Below are the code and all the weights of a small trained network. Each question names an input and a target symbol and asks about switching units off, where a switched-off unit gives its printed mean instead of its output.

import numpy as np


def w(rows, s, z=0):
    codes = np.array(rows[::2]) - 128.0
    scale = np.full(codes.shape[1], s)
    scale[-1] = z or s
    return codes * scale


def norm(h):
    return h / np.sqrt((h * h).mean(-1, keepdims=True) + 1e-5)


def f(y):
    return y / 2 * (1 + np.tanh(0.7978845608 * (y + 0.044715 * y**3)))


def softmax(a):
    e = np.exp(a - a.max(-1, keepdims=True))
    return e / e.sum(-1, keepdims=True)


def log_softmax(a):
    a = a - a.max(-1, keepdims=True)
    return a - np.log(np.exp(a).sum(-1, keepdims=True))


def net(x, mask):
    ids = ['αβγζθλξπσφψω'.index(c) for c in x.split()]
    T = len(ids)
    res = E[ids] + P[:T]
    u = 0
    for l in range(2):
        q, k, v = (norm(res) @ M[l].T for M in (Q, K, V))
        z = softmax(np.where(np.tri(T) > 0, q @ k.T / 2**0.5, -1e9)) @ v
        res = res + np.where(mask[u], z, O[l][:, -1]) @ O[l][:, :-1]
        u += 1
        y = f(norm(res) @ A[l][:, :-1].T + A[l][:, -1])
        res = res + np.where(mask[u : u + 8], y, B[l][:, -1]) @ B[l][:, :-1]
        u += 8
    return log_softmax(norm(res)[-1] @ U[:, :-1].T + U[:, -1])


Q, K, V, O, A, B = {}, {}, {}, {}, {}, {}
E = w([
[149,118,92,161,119,159,157,138,174,113,103],'α',
[131,191,184,118,171,154,159,47,112,152,83],'β',
[156,113,124,147,186,85,97,105,128,117,154],'γ',
[85,133,163,98,81,186,126,60,161,154,144],'ζ',
[142,76,91,16,131,170,130,163,37,10,132],'θ',
[107,108,106,138,86,167,111,101,160,137,161],'λ',
[97,167,116,137,126,123,102,146,151,86,130],'ξ',
[160,74,179,166,92,111,149,140,157,146,105],'π',
[129,161,91,132,155,137,100,176,121,168,63],'σ',
[125,124,142,195,102,130,154,157,110,147,131],'φ',
[129,124,169,105,139,169,158,125,177,106,73],'ψ',
[105,126,116,107,129,111,154,185,147,148,163],'ω',
],0.012)
P = w([
[254,96,233,175,207,216,133,166,151,164,140],'0',
[192,108,170,172,190,198,133,168,144,149,124],'1',
[165,113,144,151,162,181,141,171,150,151,127],'2',
[135,118,122,154,149,178,148,151,135,145,135],'3',
[110,115,107,152,134,161,153,150,125,142,137],'4',
[84,111,95,142,126,147,155,151,115,141,131],'5',
[59,110,81,140,121,142,153,144,106,137,132],'6',
[39,106,59,147,116,133,163,131,104,142,137],'7',
[15,96,43,146,97,109,166,123,98,127,123],'8',
[8,98,45,149,108,118,162,120,86,135,131],'9',
],0.004)
Q[0] = w([
[217,130,233,98,60,138,125,2,61,169,73],'L0H0',
[186,17,47,115,214,71,135,142,83,199,248],'L0H0',
],0.0061)
K[0] = w([
[136,209,210,198,192,83,79,55,225,173,123],'L0H0',
[202,69,116,119,197,88,78,164,40,84,254],'L0H0',
],0.0059)
V[0] = w([
[45,111,55,157,113,125,173,125,128,146,80],'L0H0',
[160,92,143,50,143,138,166,164,60,2,129],'L0H0',
],0.0039)
O[0] = w([
[255,84,162,176,177,111,113,150,179,131,131,139],'L0H0',
[123,221,107,151,81,82,164,115,184,174,250,253],'L0H0',
],0.0051,0.00053)
A[0] = w([
[163,98,177,99,170,90,31,134,93,91,45,104],'L0N0',
[153,74,131,83,142,75,117,196,126,103,29,1],'L0N1',
[56,177,45,46,81,114,206,164,106,196,119,49],'L0N2',
[92,194,103,186,2,84,120,78,111,120,158,31],'L0N3',
[129,229,171,56,138,180,94,127,15,71,171,30],'L0N4',
[106,78,84,174,66,185,48,146,192,48,116,47],'L0N5',
[77,212,103,146,47,144,144,189,184,163,137,128],'L0N6',
[53,136,115,63,114,86,97,118,123,110,221,200],'L0N7',
],0.0044,0.0028)
B[0] = w([
[140,109,158,214,33,192,129,49,128,166,130,150],'L0N0',
[116,88,134,81,134,184,58,114,168,232,195,113],'L0N1',
[128,176,143,167,96,133,212,3,115,135,37,136],'L0N2',
[111,101,198,146,228,92,62,141,230,135,150,135],'L0N3',
[125,125,55,137,112,189,68,198,98,65,65,134],'L0N4',
[96,200,107,216,210,151,145,118,81,159,167,255],'L0N5',
[179,78,190,174,141,129,57,70,74,107,102,246],'L0N6',
[107,111,160,133,128,164,129,166,118,86,72,239],'L0N7',
],0.0049,0.003)
Q[1] = w([
[107,142,119,2,99,182,183,62,95,109,71],'L1H0',
[153,133,187,159,97,115,115,82,109,168,140],'L1H0',
],0.0099)
K[1] = w([
[200,132,159,52,101,253,123,138,67,53,131],'L1H0',
[152,129,154,163,69,100,71,37,97,165,181],'L1H0',
],0.0072)
V[1] = w([
[99,252,188,198,137,115,100,114,241,173,134],'L1H0',
[115,151,34,182,89,23,110,59,111,104,185],'L1H0',
],0.0037)
O[1] = w([
[117,91,148,3,93,139,182,145,130,134,94,251],'L1H0',
[173,97,148,118,148,199,149,139,114,123,105,44],'L1H0',
],0.0067,0.0012)
A[1] = w([
[122,180,91,169,132,112,67,100,129,198,92,140],'L1N0',
[190,204,89,147,202,159,114,125,163,133,113,66],'L1N1',
[54,122,103,89,50,72,189,145,136,78,152,100],'L1N2',
[172,87,129,127,142,129,175,88,125,175,139,135],'L1N3',
[191,69,171,112,121,103,122,114,165,197,108,1],'L1N4',
[128,131,88,91,177,20,73,182,169,160,255,27],'L1N5',
[88,55,108,22,64,115,129,49,129,161,168,10],'L1N6',
[34,110,12,96,107,77,139,134,67,56,99,151],'L1N7',
],0.0069,0.0038)
B[1] = w([
[161,63,113,90,180,128,140,188,99,120,195,223],'L1N0',
[140,82,54,122,57,49,138,110,126,147,87,232],'L1N1',
[116,71,124,220,202,148,91,145,82,81,122,193],'L1N2',
[112,189,96,95,109,106,102,179,77,51,162,159],'L1N3',
[48,115,100,108,115,77,42,83,65,116,150,125],'L1N4',
[109,225,66,112,213,55,56,107,167,170,253,162],'L1N5',
[226,187,112,190,138,115,64,156,130,203,130,161],'L1N6',
[38,153,112,228,138,235,110,182,146,170,36,253],'L1N7',
],0.0064,0.0026)
U = w([
[163,123,62,140,66,92,181,118,224,166,100,224],'α',
[119,178,127,73,169,124,183,74,57,176,69,187],'β',
[204,89,101,176,196,116,98,36,33,66,108,42],'γ',
[189,144,147,154,99,195,51,62,157,217,109,142],'ζ',
[156,193,121,116,49,156,146,94,137,41,178,117],'θ',
[86,67,114,129,111,254,161,64,148,148,232,54],'λ',
[98,175,87,125,96,200,71,221,87,51,59,109],'ξ',
[38,91,158,124,34,72,88,93,86,141,137,106],'π',
[139,41,137,33,155,139,78,195,103,200,105,97],'σ',
[167,154,205,182,108,123,212,222,60,167,166,5],'φ',
[112,72,211,91,163,143,148,127,239,77,109,199],'ψ',
[101,206,99,118,184,62,118,159,156,128,208,188],'ω',
],0.0059,0.0025)

Each question gives the input, a string of symbols that net reads in full, and the target symbol t.
The units are the heads (2 rows each of Q, K, V and O) and the neurons (one row each of A and B). Each row of codes is followed by its name. A weight is (code - 128) times the scale printed after its matrix; where a second scale follows, it is the last column's (O, A, B and U).
mask holds one flag per unit, layer by layer, with each layer's heads first. A switched-off unit (its flag False) gives its mean, the last column of its rows in O or B, instead of its output. The means were averaged over made-up inputs and are rounded, as every weight is.
A unit's drop is (log p(t) with every unit on - log p(t) with that unit switched off) / (log p(t) with every unit on - log p(t) with every unit switched off).
The circuit of an input: a set's keep is (log p(t) with only the set's units on - log p(t) with every unit switched off) / (log p(t) with every unit on - log p(t) with every unit switched off). Starting from the 12 units with the biggest drops (on a tie, the unit counted first), units are removed one at a time, each time the one whose removal leaves the highest keep (on an exact tie, the one counted first), for as long as the keep stays at least 0.8.
circuit, biggest first: the units of the circuit, biggest drop first
top k neurons: the k neurons with the biggest drops, biggest first
top k neurons in layer l: the k neurons of layer l with the biggest drops, biggest first
drop of u: that unit's drop, to one decimal
input σ α θ ω γ ξ ξ ξ ω φ, target π: top 2 neurons -> L1N4, L0N3
input ξ λ ξ α ξ, target α: top 2 neurons in layer 0 -> L0N5, L0N7
input σ ψ ξ ω ω ξ, target ω: top 3 neurons -> L0N2, L0N5, L0N0
input γ ξ ξ γ γ ξ, target γ: circuit, biggest first -> L0N6, L1H0, L1N7, L0H0
input λ ω ω ξ ξ γ β ω, target ξ: top neuron -> L0N2
input σ α ψ ψ ψ θ λ ψ, target α: top 2 neurons in layer 0 -> L0N7, L0N4
input γ ξ ξ θ γ λ, target ζ: circuit, biggest first -> L0H0, L1N6, L1H0, L0N6
input ξ θ ξ ξ ξ ω ψ σ ω, target φ: top 4 neurons -> L0N2, L1N6, L1N2, L0N6
input ψ ω ξ λ γ γ ψ ξ σ, target σ: circuit, biggest first -> L0H0, L1N0, L0N1
input ξ θ ψ ω λ, target ζ: circuit, biggest first -> L1N6, L0H0, L1H0, L0N6
input α γ ξ ξ λ ξ, target λ: top 3 neurons -> L0N0, L0N1, L1N7
input ψ ω α α θ β, target γ: top 3 neurons in layer 1 -> L1N0, L1N7, L1N1
input ξ γ ξ γ, target ξ: top 4 neurons -> L0N7, L0N6, L0N3, L0N5
input λ ξ π ω, target ω: top neuron in layer 1 -> L1N5
input γ σ ω α λ ξ σ θ φ, target π: top 4 neurons -> L0N3, L1N4, L0N6, L0N5
input ξ ω ω ω ξ, target ω: top 2 neurons -> L0N2, L0N5
input α θ ψ β ω, target φ: top 4 neurons in layer 0 -> L0N2, L0N6, L0N7, L0N5
input γ γ ω γ π, target π: top 2 neurons -> L1N4, L0N7
input ζ θ γ ξ φ σ, target β: top 2 neurons -> L0N2, L0N6
input α ζ θ ξ π ζ β ξ ψ α, target θ: top 3 neurons -> L1N3, L0N6, L1N7
input φ ξ γ ζ γ γ ξ, target γ: top 2 neurons -> L0N5, L0N6
input ω ξ θ ψ, target α: top neuron -> L1N1
input ψ λ γ ω α ξ ξ θ ξ α, target θ: top 2 neurons in layer 0 -> L0N6, L0N2
input ζ ζ α, target α: top 3 neurons in layer 1 -> L1N1, L1N2, L1N7
input α λ γ ξ ξ ξ ξ ξ γ, target ξ: drop of L1H0 -> 0.1
input θ β λ α λ ξ, target ψ: drop of L0N3 -> 0.4
input γ ζ ω, target ω: drop of L1N5 -> 0.9
